Each row has a name. Each question is about the rows just above it. Places in a row count from 0.

muno: [  51   60  -33   48   -2   77   -7  -52   14   67   29  -16   92  -18
  -73    9  -30  -32   18  -35   68   -1   22   -6  -15   34   26 -106
   33   70   35   69]
Lop: [  1 -47   7  17 -23 -25  20  24 -42 -68   5   4 -14  37  21 -14  21   4
   9   6 -55  19  -3   2  10  22 -71  33 -15  55 -11 -40]
gafes: [ 42 -39   4  -2  10 -31  40  38   6 -44   6  29 -19   4  45   2  43  18
  57  -1 -66  35  19 -38 -26   9 -23  49 -10  12  -6 -13]
noseg: [ 43 -36   6  -8  14 -31  38  39  10 -40   6  32 -22  -1  50   2  44  21
  57  -1 -64  32  20 -40 -30   4 -16  50  -9   3  -5 -10]
riguz: [ 43 -36   6  -6  13 -31  38  39   9 -40   6  32 -21   1  49   2  44  20
  57  -1 -64  33  20 -40 -29   5 -17  49  -9   5  -5 -11]
sas: [-14 -43   9  14 -31 -25   6  19 -55 -68   3   3 -15  41  19 -20  12   4
 -13  11 -46   6 -11  14  19  18 -73  26 -19  56  -8 -44]
luri: [ 34 -45   2   9   0 -29  41  35  -6 -53   8  20 -16  14  35   0  39  12
  51  -1 -66  37  16 -30 -16  18 -41  45 -10  30  -9 -21]
mit: [ 37  45 -55  51 -31  49  -2 -49  16  92  21   0  82 -33 -73  31 -28 -22
  11 -18  53   8  20 -35   2  34  60 -86   4  31  48  67]
tuvid: [ 33 -14  25 -47  38 -34  13  40  27 -23  -5  44 -40 -18  75  -6  42  34
  38   4 -44   6  14 -33 -44 -31  20  53  -5 -47  -5  -2]
Gesi: [-34  -5  47 -54  73 -13   7  26  48 -32 -26 -32 -67   1  30  -8   8   0
   8   2   1  -6 -11  40 -12 -43  -7  59  30 -82 -61 -30]
pep: [ 46  54 -44  51 -15  64  -3 -51  16  80  26  -9  89 -26 -74  20 -29 -28
  17 -28  61   5  22 -20  -7  35  42 -97  20  53  41  69]
tata: [  3  -1  42 -67  57 -28  -4  35  35 -22 -17  23 -57 -15  72 -13  27  29
  14   6 -20 -13   0  -1 -37 -50  22  55   7 -76 -23 -11]
Where does [  1 -47   7  17 -23 -25  20  24 -42 -68   5   4 -14  37  21 -14  21   4
   9   6 -55  19  -2   2  10  22 -71  33 -15  55 -11 -40] differ from Lop, and what was there?	22, [-3]
Where does [  51   60  -33   48   -2   77   -7  -52   14   67   29  -16   92  -18
  -73    9  -30  -32   18  -35   68   -1   22   -6  -16   34   26 -106
   33   70   35   69] differ from muno, and what was there?	24, [-15]
Changed luri: [ 34 -45   2   9   0 -29  41  35  -6 -53   8  20 -16  14  35   0  39  12
  50  -1 -66  37  16 -30 -16  18 -41  45 -10  30  -9 -21]. Place and old value:	18, [51]
Where does [-14 -43   9  14 -31 -25   6  19 -55 -68   3   3 -15  40  19 -20  12   4
 -13  11 -46   6 -11  14  19  18 -73  26 -19  56  -8 -44] differ from sas, and what was there?	13, [41]

Pip: [ -8 -45 -32  20  11  34 -51 -26  48  -9 -14 -31  -3  28  31 -16 -13  -9
  57  28 -24 -36  44 -43  66   2  71  42  52 -27   6  13  -3 -14  14 -58
  -4  60  33]
zal: [-32 -51 -44  -7 -43 -71 -56 -32  15 -26  -3 -28 -29  -5   0  27 -52  34
  -1 -25 -34 -46  -5  -3 -11 -49  47  13  63   0 -43  -4  -8   7   6 -33
 -32  66 -36]
nam: [ 90  20  18 -20  69 -15 -13  16  73  13 -16 -83  28  -2  73  24 -42 -97
  27  58  33 -36  37  -7  41 -55  91  60  39 -13  57  25  53 -56  -3 -54
  51  69  15]
Changed zal: [-32 -51 -44  -7 -43 -71 -56 -32  15 -26  -3 -28 -29  -5   0  27 -52  34
  -1 -25 -34 -46  -5  -3 -11 -49  47  13  64   0 -43  -4  -8   7   6 -33
 -32  66 -36]. Place and old value:	28, [63]
Changed nam: [ 90  20  18 -20  69 -15 -13  16  73  13 -16 -83  28  -2  73  24 -42 -97
  27  58  33 -36  37  -7  41 -55  91  60  39 -13  57  25  53 -56  -3 -53
  51  69  15]. Place and old value:	35, [-54]
Changed zal: [-33 -51 -44  -7 -43 -71 -56 -32  15 -26  -3 -28 -29  -5   0  27 -52  34
  -1 -25 -34 -46  -5  -3 -11 -49  47  13  63   0 -43  -4  -8   7   6 -33
 -32  66 -36]. Place and old value:	0, [-32]
One entry of Pip was changed: [ -8 -45 -32  20  11  34 -51 -26  48  -9 -14 -31  -3  28  30 -16 -13  -9
  57  28 -24 -36  44 -43  66   2  71  42  52 -27   6  13  -3 -14  14 -58
  -4  60  33]. Where, and from what?	14, [31]
Where does [ 90  20  18 -20  69 -15 -13  16  73  13 -16 -83  28  -2  73  24 -42 -97
  27  58  33 -36  37  -7  41 -55  91  60  38 -13  57  25  53 -56  -3 -54
  51  69  15] differ from nam, and what was there?	28, [39]
Changed Pip: [ -8 -46 -32  20  11  34 -51 -26  48  -9 -14 -31  -3  28  31 -16 -13  -9
  57  28 -24 -36  44 -43  66   2  71  42  52 -27   6  13  -3 -14  14 -58
  -4  60  33]. Place and old value:	1, [-45]

Fogef: [11 80 16  9  3 26]
bomuz: [11 80 16  9  3 21]
Rugi: [ 11 101  10   3  18  11]
Changed Fogef: [11 80 16  9  2 26]. Place and old value:	4, [3]
One entry of bomuz was changed: [11 80 16  8  3 21]. Where, and from what?	3, [9]
Changed Rugi: [ 11 101  11   3  18  11]. Place and old value:	2, [10]
Where does [ 11 102  10   3  18  11] differ from Rugi, and what was there?	1, [101]
One entry of Rugi was changed: [ 11 101  10   3  19  11]. Where, and from what?	4, [18]
Where does [11 80 16  9  4 21] differ from bomuz, and what was there?	4, [3]

somu: [-18 -63 -45  32 -32 -14  53  47  41]
vato: [-11 -66 -47  37 -22 -19   4  89  66]
viz: [-20 -60 -38  80 -39  -5  -1  99  88]
Kazi: [-12 -58 -57  41 -15 -20  19  80  67]
Fifo: [ -7  33  51  -9 -29  13  22 -62 -49]
Suf: [ 13 -11 -20   7  20   3   3 -13  13]
Tav: [-12  42  30  25 -58   5  18 -80 -56]
One entry of viz was changed: [-20 -60 -38  79 -39  -5  -1  99  88]. Where, and from what?	3, [80]
Where does [ -7  33  51  -9 -29  13  22 -61 -49] differ from Fifo, and what was there?	7, [-62]

Ter: [-16  14  -2 -21  13 -23 -60 -19  -3  -6]
zub: [ 32 -46 -18  64   0  61 100  56  10   1]
leled: [ -65  -46   47  -47   45   61 -113   24  -30   -3]
fiko: [  0  -6  -2  -4   6 -13  -6   2  -3  -6]
donok: [   0   34    9   39  -45  -44   47 -106  -83  -49]
Nubis: [-16  14  -8 -21   6 -44 -60 -30  -3   5]
simi: [ 64  34 -35  47 -39 -66 100 -30  17 -10]
Changed fiko: [  0  -6  -2  -4   6 -12  -6   2  -3  -6]. Place and old value:	5, [-13]
One entry of donok was changed: [   0   33    9   39  -45  -44   47 -106  -83  -49]. Where, and from what?	1, [34]
One entry of donok was changed: [   0   34    9   39  -45  -44   47 -106  -82  -49]. Where, and from what?	8, [-83]
Changed simi: [ 64  34 -35  46 -39 -66 100 -30  17 -10]. Place and old value:	3, [47]
Changed leled: [ -65  -46   47  -47   45   61 -114   24  -30   -3]. Place and old value:	6, [-113]
One entry of donok was changed: [   0   34    9   39  -45  -44   46 -106  -83  -49]. Where, and from what?	6, [47]

met: [  90  -64  -32  -19   69 -101   39]
Kopud: [ 82 -54 -34 -18  52 -89  33]
kare: [-74  31  45 -13 -32  73 -43]
One entry of kare was changed: [-74  31  45 -13 -32  73 -42]. Where, and from what?	6, [-43]
Where does [-74  31  45 -13 -32  74 -43] differ from kare, and what was there?	5, [73]
Changed Kopud: [ 82 -55 -34 -18  52 -89  33]. Place and old value:	1, [-54]
One entry of Kopud was changed: [ 82 -54 -34 -18  52 -88  33]. Where, and from what?	5, [-89]
One entry of kare was changed: [-74  31  45 -13 -33  73 -43]. Where, and from what?	4, [-32]
One entry of met was changed: [  90  -64  -32  -20   69 -101   39]. Where, and from what?	3, [-19]

ludo: [  0 -25  65  -7   5]
gur: [ -2 -73 -45 -38   7]
poz: [ 15 -21  56 -14   1]
tolat: [-82  60  -3  29 -21]
guzo: [-16 -49  -9  59  25]
sim: [ -5  77 -14  41  53]
Fogo: [ 18 -12 -42 -22 -26]
sudad: [-16 -49  -9  59  41]
Gefe: [-14 -53 -69 -39   0]
Where does [-16 -49  -9  60  25] differ from guzo, and what was there?	3, [59]
Where does [-15 -49  -9  59  41] differ from sudad, and what was there?	0, [-16]
Where does [-14 -54 -69 -39   0] differ from Gefe, and what was there?	1, [-53]
Where does [-17 -49  -9  59  25] differ from guzo, and what was there?	0, [-16]

Mozo: [-52  51 -65  26  11  54]
par: [-44  24 -12  24  47  -8]
peta: [-31 -47 -14  16 -70  11]
nenos: [-73  59 -12 -32  60 -68]
gulo: [ 22  31  95  12  -5 -10]
rebo: [-73  59 -12 -32  60  23]
fivad: [-44  24 -12  24  62  -8]
Fitoz: [ 45  32  50  21  18 -32]
Where does [-31 -48 -14  16 -70  11] differ from peta, and what was there?	1, [-47]
One entry of gulo was changed: [ 22  31  94  12  -5 -10]. Where, and from what?	2, [95]
Changed par: [-44  24 -12  24  47  -9]. Place and old value:	5, [-8]
Where does [-31 -47 -14  16 -71  11] differ from peta, and what was there?	4, [-70]

res: [-46  -6 -52 106  37  13 -19 -41  60]
moke: [105  93 -47 -82 -68 -21  26 -48 -43]
vomi: [ 74  50 -87  50  23  18  10 -53 -86]
Giniz: [ 34  24 -11 -16  16  46  48  72 -28]
Popul: [-46  -6 -52 106  37  13 -19 -41   6]
Where does [ 74  50 -87  50  23  18  10 -52 -86] differ from vomi, and what was there?	7, [-53]
Where does [-47  -6 -52 106  37  13 -19 -41  60] differ from res, and what was there?	0, [-46]
One entry of res was changed: [-46  -6 -52 106  37  13 -20 -41  60]. Where, and from what?	6, [-19]
Changed res: [-46  -5 -52 106  37  13 -19 -41  60]. Place and old value:	1, [-6]

vosid: [ 34 -38 -90  17  90  21 -27 -60  -1 -11 -19 -20 -36  13  46  51 -75 -25
  50]
reru: [ 89  90  72 -56  23 -32  55 -27  24  19 -75  52 -65  65 -56 -80  75 -11
   6]
kufe: [-38  28 -10 -14  34  78 -93 -34 -31 -15  80 -53  52 -29 -57 -26 -61  76
  60]
fep: [-76 -26 -36 -28 -23 -43 -56 -11  40 -56 -53 -45 -45 -33 -24  83  76  51
 -14]
sufe: [ 65 -28  56 -72 -14 -27 -73  27  76  -9  84   0 -81 -92  66 -13 -44  44
  57]
nev: [ 65 -28  56  14 -14 -27 -73  27  76  -9  84   0 -37 -92  66 -13 -44  44
  57]
Gebe: [  7  34  -3  -9 -92 -59  22  20 -63 -46  15 -72  -8  -3  -9  16  51 -15
 -55]
zem: [ 71 -32 -84 -63 -25  55 -16 -62 -34  72  54 -85  14 -20  77  -1 -25 -89
 -25]
Faret: [ -7  -5 -83  13  59   7  58  32 -72 -36 -93  -1  25  78   2  12  65  25
  34]
ginu: [ 12  38 -12 -20 -35 -34  -5  83 -91 -56  84 -15 -52 -88 -13   2 -76 -56
 -27]
Changed sufe: [ 65 -28  56 -72 -14 -27 -74  27  76  -9  84   0 -81 -92  66 -13 -44  44
  57]. Place and old value:	6, [-73]
One entry of Faret was changed: [ -7  -5 -83  13  59   7  58  32 -72 -36 -93  -1  25  78   2  12  65  25
  33]. Where, and from what?	18, [34]

